Below are the code and all the weights of a small trained network. Each question names an input and a target symbol and asks about switching units off, where a switched-off unit gives its printed mean instead of its output.

import numpy as np


def w(rows, s, z=0):
    codes = np.array(rows[::2]) - 128.0
    scale = np.full(codes.shape[1], s)
    scale[-1] = z or s
    return codes * scale


def f(y):
    return y / 2 * (1 + np.tanh(0.7978845608 * (y + 0.044715 * y**3)))


def softmax(a):
    e = np.exp(a - a.max(-1, keepdims=True))
    return e / e.sum(-1, keepdims=True)


def log_softmax(a):
    a = a - a.max(-1, keepdims=True)
    return a - np.log(np.exp(a).sum(-1, keepdims=True))


def net(x, mask):
    ids = ['ΔΛΞΠΦΨαγημτω'.index(c) for c in x.split()]
    T = len(ids)
    res = E[ids] + P[:T]
    r = res
    for j in range(3):
        rows = slice(2 * j, 2 * j + 2)
        q, k, v = (r @ M[0][rows].T for M in (Q, K, V))
        z = softmax(np.where(np.tri(T) > 0, q @ k.T / 2**0.5, -1e9)) @ v
        o = O[0][rows]
        res = res + np.where(mask[j], z, o[:, -1]) @ o[:, :-1]
    y = f(res @ A[0][:, :-1].T + A[0][:, -1])
    res = res + np.where(mask[3:15], y, B[0][:, -1]) @ B[0][:, :-1]
    return log_softmax(res[-1] @ U[:, :-1].T + U[:, -1])


Q, K, V, O, A, B = {}, {}, {}, {}, {}, {}
E = w([
[139,202,183],'Δ',
[159,129,156],'Λ',
[161,126,174],'Ξ',
[7,74,77],'Π',
[88,225,105],'Φ',
[156,80,210],'Ψ',
[173,100,144],'α',
[166,156,202],'γ',
[163,123,176],'η',
[167,112,162],'μ',
[189,39,132],'τ',
[183,112,86],'ω',
],0.017)
P = w([
[255,162,112],'0',
[135,102,162],'1',
[130,108,146],'2',
[141,104,143],'3',
[145,108,156],'4',
[150,107,148],'5',
[156,114,152],'6',
[158,110,142],'7',
[157,111,153],'8',
[161,107,151],'9',
],0.013)
Q[0] = w([
[43,145,43],'H1',
[2,167,106],'H1',
[68,142,151],'H2',
[88,192,98],'H2',
[48,182,61],'H3',
[107,160,103],'H3',
],0.018)
K[0] = w([
[25,100,149],'H1',
[74,98,146],'H1',
[164,138,193],'H2',
[177,173,102],'H2',
[3,132,138],'H3',
[53,130,114],'H3',
],0.016)
V[0] = w([
[144,202,65],'H1',
[98,252,176],'H1',
[165,164,162],'H2',
[150,61,211],'H2',
[99,158,86],'H3',
[156,145,181],'H3',
],0.017)
O[0] = w([
[174,4,166,119],'H1',
[56,50,124,62],'H1',
[90,82,77,148],'H2',
[142,150,84,249],'H2',
[141,101,169,53],'H3',
[99,122,69,194],'H3',
],0.015,0.018)
A[0] = w([
[110,51,203,241],'N1',
[246,106,151,250],'N2',
[44,163,209,86],'N3',
[186,115,132,166],'N4',
[122,182,91,2],'N5',
[110,86,47,195],'N6',
[42,120,62,108],'N7',
[183,163,152,177],'N8',
[225,145,184,65],'N9',
[126,107,32,88],'N10',
[199,97,76,212],'N11',
[84,254,147,189],'N12',
],0.01,0.0055)
B[0] = w([
[254,217,53,151],'N1',
[33,134,86,200],'N2',
[124,13,35,128],'N3',
[122,146,65,160],'N4',
[206,95,156,202],'N5',
[96,178,200,204],'N6',
[226,90,212,180],'N7',
[79,98,116,192],'N8',
[167,61,126,178],'N9',
[130,156,226,217],'N10',
[50,137,164,224],'N11',
[125,33,135,250],'N12',
],0.0063,0.024)
U = w([
[179,50,191,2],'Δ',
[65,113,138,114],'Λ',
[92,132,155,114],'Ξ',
[148,101,111,66],'Π',
[186,45,103,8],'Φ',
[244,198,168,153],'Ψ',
[54,189,73,145],'α',
[83,85,194,131],'γ',
[106,132,152,148],'η',
[99,147,119,155],'μ',
[191,150,2,126],'τ',
[77,44,41,225],'ω',
],0.008,0.0059)

Each question gives the input, a string of symbols that net reads in full, and the target symbol t.
The units are the heads (2 rows each of Q, K, V and O) and the neurons (one row each of A and B). Each row of codes is followed by its name. A weight is (code - 128) times the scale printed after its matrix; where a second scale follows, it is the last column's (O, A, B and U).
mask holds one flag per unit, heads first, then neurons. A switched-off unit (its flag False) gives its mean, the last column of its rows in O or B, instead of its output. The means were averaged over made-up inputs and are rounded, as every weight is.
A unit's drop is (log p(t) with every unit on - log p(t) with that unit switched off) / (log p(t) with every unit on - log p(t) with every unit switched off).
The circuit of an input: a set's keep is (log p(t) with only the set's units on - log p(t) with every unit switched off) / (log p(t) with every unit on - log p(t) with every unit switched off). Starting from the 12 units with the biggest drops (on a tie, the unit counted first), units are removed one at a time, each time the one whose removal leaves the highest keep (on an exact tie, the one counted first), for as long as the keep stays at least 0.8.
circuit, biggest first: the units of the circuit, biggest drop first
unit that matters most: the unit with the biggest drop
k most important neurons: the k neurons with the biggest drops, biggest first
heads that matter: for each layer, one digit per head in row order, 1 if its drop is at least 0.15 and else 0, layers parted by /
input τ Ψ τ η Ψ τ ω Ψ γ, target τ: heads that matter -> 100
input γ Ψ Ψ ω Ξ Φ Ξ α, target γ: heads that matter -> 100
input Φ Ξ τ, target Φ: circuit, biggest first -> (H1 N1)
input α Λ γ, target α: circuit, biggest first -> (N7 N9)
input γ Φ τ ω Δ Ψ Ψ Ψ ω, target γ: circuit, biggest first -> (H1 N6 N10)
input Ψ Ψ Φ, target Ψ: 4 most important neurons -> (N7 N2 N11 N8)
input γ Λ α ω Φ γ Ξ γ, target γ: circuit, biggest first -> (H1 N6)
input ω α Ψ Ψ ω Φ Φ, target ω: circuit, biggest first -> (H2 N3 N12 H1)
input τ τ Δ η, target τ: circuit, biggest first -> (H1 N6 N10 N7)
input τ Ψ Δ τ τ τ, target τ: unit that matters most -> H1
input γ η Ψ, target γ: 4 most important neurons -> (N6 N7 N10 N5)
input Ψ τ Ψ μ, target Ψ: 2 most important neurons -> (N2 N7)
input α ω τ τ Δ Λ, target α: 3 most important neurons -> (N12 N7 N5)
input ω τ γ Ψ Ψ η μ, target ω: heads that matter -> 101
input Φ Ψ Δ, target Φ: 2 most important neurons -> (N1 N10)
input α ω Ψ α, target α: 2 most important neurons -> (N12 N7)
input ω Ξ Δ Ψ Ψ Π ω, target ω: 3 most important neurons -> (N2 N10 N9)
input Δ Δ Φ η γ, target Δ: circuit, biggest first -> (H1 N7 N2)
input Ψ η Δ Ψ Δ α Φ Φ ω, target Ψ: unit that matters most -> N2
input α ω Ψ Δ τ Ψ ω, target α: heads that matter -> 100
input α Ψ ω Ψ Ψ μ Δ η Λ, target α: heads that matter -> 100
input Ψ Ψ τ Ψ ω τ, target Ψ: heads that matter -> 101
input τ Ψ μ, target τ: 2 most important neurons -> (N6 N7)
input Φ Ψ γ Ψ, target Φ: heads that matter -> 101
